Each row is followed by its class.
[ 282  -57 -272 -143 -105   14  179   15  -72   51   -9 -100  154   72
 -286 -111  207 -212  -74  -28   32   41  254   35  -49 -148   82 -241
 -127  123   55   28  164  259]  dopos
[   1  -15  227  -35 -107   -6 -108 -138  323 -128   23   66  -17 -209
  146  103   27   21   36  209 -178  -82  -23  416  170   63 -228   30
  -41  -16 -223 -275 -133 -329]  zuta
[-134 -192  -73  251   87 -250  184   42  169 -200   62  150   45   60
    0   88   68  138   23  183   51  -41  372  184   16 -186 -316 -133
 -116  212 -105 -360   56   37]  peg
[ 194  211  -16 -102   95 -183   22  177  229   84   -7  -53  137  217
   83  -89 -218   33 -151   98  167   80  -64   -4  -42  107  -66 -187
  -21   59  -41   32  179  -36]  zuta
[ -78  -43  -79   -8  -82  115  165  184  182   -3  201  -51 -375  -30
  -81  242  -70  324   53   41 -253 -149  160  152  190 -116 -272   90
  113  260  168  -59 -190  181]  tadud
[ 223 -156   62  -36  -92   54  -11    4  -16   55 -121  -12  207  -72
 -139  -23   42 -176 -224  -12  -15  -70  -57 -231   94  -92    4 -100
 -135 -164   36   41  111  -29]  Bemo
[  10   21  174 -105    9  -56   78 -113  106    9   13   56  144 -229
   92  -19  -56    1  -16  111  -95 -134  -58  454   88   36  -55   51
 -136 -139  -78 -233   93  -22]  lod
[  23  128  200  -85  -83  -45   -2  -92  159  -18   -1    0  134 -119
  244  -16    3  -79  -44  142 -184 -109   41  466  194   11  -85  -25
 -208 -148 -113 -135   71 -213]  lelar
[ 253  -28  -90 -137   42  -85  142  259  270   84   56  -78   -4  217
   95  -50 -192  121 -140   10   59  -22  -65  173 -156  -11 -185 -201
 -154  139 -123  -58   72    1]  dopos
[ 133  177  -33 -208  139 -111   67  143  404   10   40  -49   59  213
   16  -71 -121  -67 -182   38   50  -33  -69   28   22   91 -133 -269
   18  216  -68   12  245  -66]  reb
[ 253 -130 -162   84    4  199   63  -82   18   18 -165   21  189  -88
 -159 -143   59  -16  -57  189  -81   45  221   -2  -16 -139  -31    0
 -210   62   17 -139   73 -100]  Bemo
[ -99   11 -105  232   60   13  -76  309  407  -33   98  -59 -294  335
  118   79  -44  362 -183  -14 -164  -70   22 -375   19  -85 -409  350
  -19  349   99  188   82 -186]  reb
[ 191  -57  -60   76   57 -110  -48  -58   56  -40 -188  -29  186  -49
 -225 -234   89 -196 -142  143   48   77   79 -311  -66   -1   19 -151
  -24  -64  -21  -11  183 -176]  gub
[ 197 -129 -164   67  -84   68 -208  197  302  -94  -65   53   95  148
  102  -47   70  135   52   47   80   84  123  -24 -165   -7   40  -50
   22   99  -56 -121   50  221]  Dute
[  53  -18 -173  165   -3  103  193   54    1 -129  183  -20 -220  105
 -263  205   95  125   41   24  -77  203  265 -107  -44   26  -18  -68
    5  145  103  216 -165  224]  dopos
[ 269  100 -134  142  -55   28 -346  414  -69  -46  103  -71  121   49
 -157 -133  -25 -244 -183  110  -77  144   94 -127  -66  -42   86   30
 -232   18  -13   83  218  -14]  lunan
[   8  -43 -161  207  134  -89   51   54  257  -58  140   82 -136   92
   56   95  -44  156  -91   26 -125  -73  142   78   75  -84 -297  -22
 -118  265   -3 -123  -82  -82]  reb
[  49   41   83 -136   -2   39   62 -227  178  -71  -77    4   71 -201
  227  -28    2 -134  -14   70  -95  -66  -45  322  122    3 -146   79
 -107   21  -80 -151  -50 -285]  tadud
[  40   50   38  -89 -106  230  -53  219  108    8  150 -269   99   86
 -107  -83 -111  -57 -183 -246   96  -73  147 -202   79   42  -11 -182
    0 -283   21  172   77  -81]  gan
[  81   34  -45  321  108 -283  -10   61  117   -8   88  212 -185  -25
    7  114  -88   85  -65  161 -181  -69  230  -28   80 -101 -253 -122
 -195  204  -15 -131    2  -91]  ruvef
[ 145 -201  -15  -12 -115  271 -147  147  157  -44  -87   98  188   34
   17  -74   86  131  103   61  -12  -61  187   54  -22   33   60  -61
    9  -48  -20 -202   29  188]  reb
[ 495   63 -272  -59   66   63 -135   85  102  -27  176  -22  145  169
  291 -232 -132 -167  -47  145  106  171  111  213   -4   31 -192 -249
 -265  284 -136 -158  156   33]  gub
[ 173  321  -70   13  105 -231   75  252  242  -56   34 -122  265   46
  165 -133 -208  -47 -210  154  336  -11  -68  -32  -66   37 -110 -236
  -97  -40  -60  101  145 -235]  lunan
[ 186  214 -251  123   32   14  403   72  141  -26  243  139 -178   67
   47  366 -256  -96 -130  -94 -127  199 -111  -51  -99  141   71  131
 -267 -167 -157 -116 -409  193]  gan
[  35 -152  506   64    4  -77 -350 -241  -24  -67  -73  211    3 -284
  343  -94  185 -400   43   72 -361 -295  -78  254  298    7  -75  -12
 -339 -226 -208 -178  388 -116]  tadud
[  70   46  190 -121   35 -143  -31 -134   90 -104   87    2  -90 -178
  103  150  122  -39 -101  211 -222 -162  -81  446  251  -60  -50  214
 -305   34  -38 -200  154   -1]  lunan
[ 145    9  119  -81  -31  222   63 -318  125 -120  148  -35   74    6
  174   50  228   80   81  212  -61  -46  206  532  180   42    6  -66
 -397  -84 -197 -160  148   54]  zuta
[  53  -41 -272  408  233 -207   53   33  230 -123   25  113  -81  -11
   68   36    7   99 -106  108  -65   15  215  132   58 -186 -244  -62
 -235  249   29 -126  -60  -73]  lod
[  40   11 -264   85  -74  387  318 -221   61 -136  119 -149   91 -243
 -128  -53  -19  106  130  251   10  192  271  137 -144 -141  -79 -142
 -132   42 -160  -57 -161   -1]  ruvef
[ 172  201  -42    7  173 -228  -72  230  192  -27    3   28  278  119
  230 -150 -247 -178 -139  136  207  166 -163   47 -137   93  -79 -219
  -69   64 -152   -5  124 -103]  zuta
[ 159   79   86 -229  114 -239   73   79  276  103  -36  -31  184   69
  112  -79 -293  -16 -100   55  120   90 -194  106 -169  140  -26 -229
  179   96  -43   47  130   61]  Dute
[  53  137  128 -294  -25   81  248 -378  260   18   -9  -57  -36 -126
  188   98   10   84  -42  -41 -183  -89  -21  440  144  142  -21   74
 -151 -119  -18  -74 -145 -205]  peg
[ 165 -243 -189   39  -82  161   20  137  193   51  -70    1   75  194
 -153  -29  198   78  -14 -101 -148  -69  437  150   45 -110   51    5
  -83   63   89 -185  -42  192]  zuta
[ 205  286   67 -392 -212  -40 -418  106  290   77  255   60  423  531
  224    9  265  164  -62 -134  -44   15  164 -140  119  426  302 -113
   82  -46  136   24  114  359]  peg
[   7   13 -106  -37  -13  240 -125  259  173  -40  -13  118  169  101
   32   31  -39  345   17  -72   -9  -24  132  175 -130   36   77   82
  -43  -11  139  -93   19  284]  Bemo
[ 206   68  -50  184  -56 -130 -259  157  116   32   85  -65  126 -113
 -233  -87   15  -31 -165  127 -109  -43   89  -49   34  -34   47  -27
 -150 -126   32   -4  191    1]  peg
[ 199   41  -23  -59  -11  -88   29  103  -55  127   30   23  199   16
 -229  -75   27   17 -140  147  -44 -153  156   33   -6 -119   78 -140
 -198   54   96  -48  272  122]  lelar
[ 184 -222  -66   92 -163  314 -218  151  202    9 -108    6   89   27
  -27  -43   64  142   58   -4 -126   48  171  -43   13   38  120  137
   44 -169   30 -144  -93  195]  gan
[-251  419 -214  308  196 -285  101  129   52   34   62  222  -59  165
   36  307 -318  333 -217  388   47   54  -10 -103  178 -223 -349  -29
 -135  370   -1 -110   36 -366]  gan
[ 211   96 -154   -6   71 -135   62  115   43   98 -163  -32  245  -45
 -188 -186  -26  -74 -159  158   99   10  -52 -103  -42  -14  124 -167
  -61 -122   62  -60   57   -9]  zuta
[  -2  -12  211  -41  -32  -66   15 -202  100  -48 -151   72   55 -209
  117   89  118 -121   16  146 -149  -95   66  288  258   -9  -30    5
  -12  -32   16  -68  -66 -230]  peg
[ -52  187   77 -205  168 -220   20   58   92   81   69   50  136  160
 -250  -39  -84  206 -327   75   71 -154 -114 -261 -255    5 -107  -47
 -165  205  -23   17  358 -276]  gan
[ 161  -70  124  -18 -134  -66 -105  176   20  -38 -287   44  254  -68
  -45 -275  109 -170   76   -4    1   66  137 -238  -47  193  301 -173
  138 -466  100  -53  123  342]  lelar
[ -87   59  150   22   26 -172 -217  -62  389  -45  -67   10   87 -110
  338  -84  -14  147   32  173 -137 -184   98  740  219  -36 -253  -19
  -51   -7 -120 -288  197 -209]  gub
[ 133 -118  -39 -145 -155  330  -20   68  259  -89 -129   89  177   68
 -126   -9  166  170   19   17  -45  -38  304  165   32   59   33  -46
  -23  -11  108 -136   97  134]  tadud
[ 271 -109  -64  -22  -45  -52  -10  -52  -53   50 -123  -46  215    5
 -205 -167  155 -161  -93  128  -16   32  119 -219   52  -56   96  -88
 -113  -71   22  -94  171   38]  dopos
[ 225   14  -95  126   -1 -166  -10  104   -9  -21   36   -2  178 -142
 -291 -159  126 -172  -86  222  -81  -40  267   47  -17  -57   70 -236
 -215  -76  -22 -128  170   31]  peg
[ -24   -2  138   -8   88 -126   27 -239  310  -23  -83   76  118 -131
  231   14   41   42  -59  134 -127 -188  -73  385  176  -32 -150   79
 -139  -11  -94 -213  122 -144]  reb
[ -41 -308  304  -97  -67  176    7 -286  324    8    2   74 -125  -49
  361   29  133   81   68    4 -198 -393 -135  315  387   -6 -361   42
  -73  -17 -174 -309   60 -166]  reb
[  63   52    9  109 -186  175 -451  408  327  -80  130   -1 -239  117
  299  211 -138  406   -4   -9 -336   21  176  112   98    7 -142  324
  -21  158  118   -9 -305  -86]  lelar
[ 111  128   78 -263  130  -87   25  235  154   13  -10 -102  -11  236
  153 -115 -162  -51  -81   46  109   81  -89   42    1  170  -64 -143
   53  143    7   59  116 -114]  peg
[ -64  -38 -242  311  275    5  157  171  353 -174   57    5 -357  139
  166   66 -158  249  -93  -63  -29    6  127   -5   -1  -92 -308  -47
 -155  166   42  -35 -101  -94]  Dute
[   2  146   51    5   18  -28  -19   89 -212  178  257   -3  252   43
 -278  153 -195  476 -194  468  192 -147  -65  452   25 -204 -122 -181
 -296  183  -15  -22  239 -226]  lelar
[ 252  226  -33   38   53 -118 -296  156  218   98  100  -41  105  125
 -118 -140 -183   53 -168  198  -23    3   39 -292   16   69  -30 -183
  -35  137  -52  -46  243 -210]  lunan
[ 156  186  108 -172  -60  -95  210    0  394  -83 -114   22   49   35
  301  -17   79  155  -94  150  -14 -127  138  558  100   73 -231  -40
 -316  -73  -31  -52  282  -50]  zuta
[ 100  154  -32  -67  203 -205   26  231  457   35 -123 -107  136  268
   -1 -211 -191   23 -289  -63  137   80 -136 -155 -125  166  -61 -103
   14  -25   -6   84  259 -179]  lod
[-102   18 -216  221  185   28  252  150  243  -93  156   40 -321  114
  -43  121 -122  191  -70  -59 -166  -34  277   28   73  -82 -282  -40
 -128  227   38 -121 -157  -97]  lod
[ 223  -16  -34   31  -20   -6   24  190   71   86  -37  -49  224   16
 -270 -165   21  -94 -177   77 -111  -77  236 -234   -9  -24  121 -188
 -159 -171   53  -29  194   29]  peg
[ 187    3  -12   45  -49    7  -60   16   15   64   18  -44  179  -79
 -198  -44   18   -4 -122  154  -14  -76  116  -75   23  -72   71  -55
 -103  -59   48   14  165  -37]  Dute
[-118  110  -93  264  116 -235   56   76  262  -72  114   97 -127   54
   38  188 -186  235 -153   75  -41   34   85 -118   67  -78 -326  -53
  -31  184   37  -16 -102 -158]  ruvef
[ 221   -7 -125  -24   -2   67   95   81   76   22   92    1  190  -27
 -214 -163    8  -53 -103   56 -111  -17  175  136 -151    9   26 -188
 -269  -72  -43  -99  216  169]  tadud
[ 129 -102   31   50  -59   59 -149  324  211  -19  -86  220  502   66
  -35 -159   68  169   -4  143   99 -195  187   89  -83   57   23 -112
  -71 -176   -3 -306  194   77]  dopos
[ 211   84  -20 -172   84 -146   35  144  131   62   54  -36  145  172
   55 -114 -153  -30 -147   68  146    3   -2   82  -28   32  -69 -289
 -140  108 -106 -112  225  -12]  lod
[ 126   45  267 -108 -170  105   88  177  210  -49  -76  279  355   62
  -37   65   69   56  -74  134    5 -179  293   28  -88  134   16 -338
 -178 -206 -122  -44  279   12]  gan
[  62  -62  -57   88  -16  107 -148  233  227  -11  -68  150  186  146
   75  -15   52  240   20   42  -21  -61  101  147  -81   32   19  112
  -64  -17   16 -181   43  118]  Bemo
[ 122   12  111  -60  -39  -68   11 -133  200  -52  -99  111   78 -208
  185  -35   66 -135  -39  172 -234  -98   17  228   96    0 -149   73
 -181    2 -122 -249  -63 -265]  zuta
[-194  -27  159  295  -91 -223 -505   81  284 -225   74   62 -341 -192
 -175   11  222 -264   39 -100 -343 -102  114 -359  484   79 -358  251
  462  123  228   21   54 -168]  dopos
[ 301 -102 -351 -263   61  355  537  122  221  -11   26   35  122  218
  -79  390   27 -271 -296 -398   18  -49   53   71   -6 -114  305  -69
 -291   37   96    9 -459  199]  peg
[ 130 -146   25  150  -79   42 -212  113  254   25 -158  171  284   77
  -49  -83   51  172   15   54   -5  -50  163  150  -52   56   64   19
  -50 -163    3 -196  258  192]  tadud
[ 230  174  -56 -139   69   44 -105  331  197   11  112  -58  158  262
   62  -43 -216   30 -175   78  134   89  -46   59   -7  110    0 -263
 -113   63  -45   55  230   87]  reb
[ 164  -93 -172   43   -6  -87   18   35   58   26  -42 -128  138  -78
 -237 -172  104   15 -123  149   76  -17   36 -102  -31 -109  -33   11
  -30   -3   51  -90   99   47]  gan
[ 292  119 -147   82   24  155    5  339  130  -89   94  -44   30  141
   61 -159  -87  -53  -26  116  102   53  265  202    4   77  -98 -292
 -211  -40  -48   32  219   56]  gub
[ 182  206  239  -21 -179 -187 -127  100  119   70  247  116  561 -198
 -145  -27 -223   35  -72  442 -113  -36  166  -36  -28   12 -152 -183
   -2   30  -95  -77  462  159]  dopos
[-358   99  255  -32  120 -254  -29  138  -19  -67    8  187   -7   -4
  218  172  -71  288  227  514    3  -59  -10  899  163  -48 -264  -35
   98  332 -138 -320   35 -224]  dopos
[ 161    6  123 -129  -72 -118   85 -305  297   19 -106  -11  119 -184
  161  -92   61 -179  -67   -2 -104 -195   41  358  201   26 -113  -97
 -133 -154 -143 -261   73 -236]  lunan
[  25  119  151 -177   55 -165    3 -189  130   54  -98   57  115  -91
  127   22  -75  -18 -117   77 -127 -154   17  292  166    1  -37  -14
 -126  -65  -51 -247   86 -242]  gub
[ 263   48   26   93   96 -328  174  -68  124  134 -132   40  214  133
 -153  -40 -149  -50 -155  197   75  124  132  -26 -101   83   26 -203
  -55  -64 -104  -21  177 -115]  gub
[  68 -120    5   36  -87  148 -145  269  198  -37   11  103  200   12
   23   -9  -50   82   10  -72  -34  -20   25   -9 -100   93  120  -72
   11 -225  -16 -140  -55  254]  peg
[  81  -42  104  -84  -42   51  165 -214  186  -64  -59   70  103 -175
  193   -8  103  -17  -18   73  -73 -178    6  342   65    1 -134   65
 -196  -56  -84 -164    3 -171]  lunan
[ -80  118 -219  137  172 -163  142  204  235 -129  118   88 -183   94
   77  205 -214  255 -163   54  -24   37  110  193  -40 -163 -382  -18
 -155  417   76  -22  -40  -84]  tadud
[ -49   97  176 -134   -6   51 -118 -161  125  -47   67  -48  -23 -125
   58   88   41  -26  -57   43 -160 -132  -54  532  293   12   13  -63
 -161 -188  -66  -98  218   27]  gub
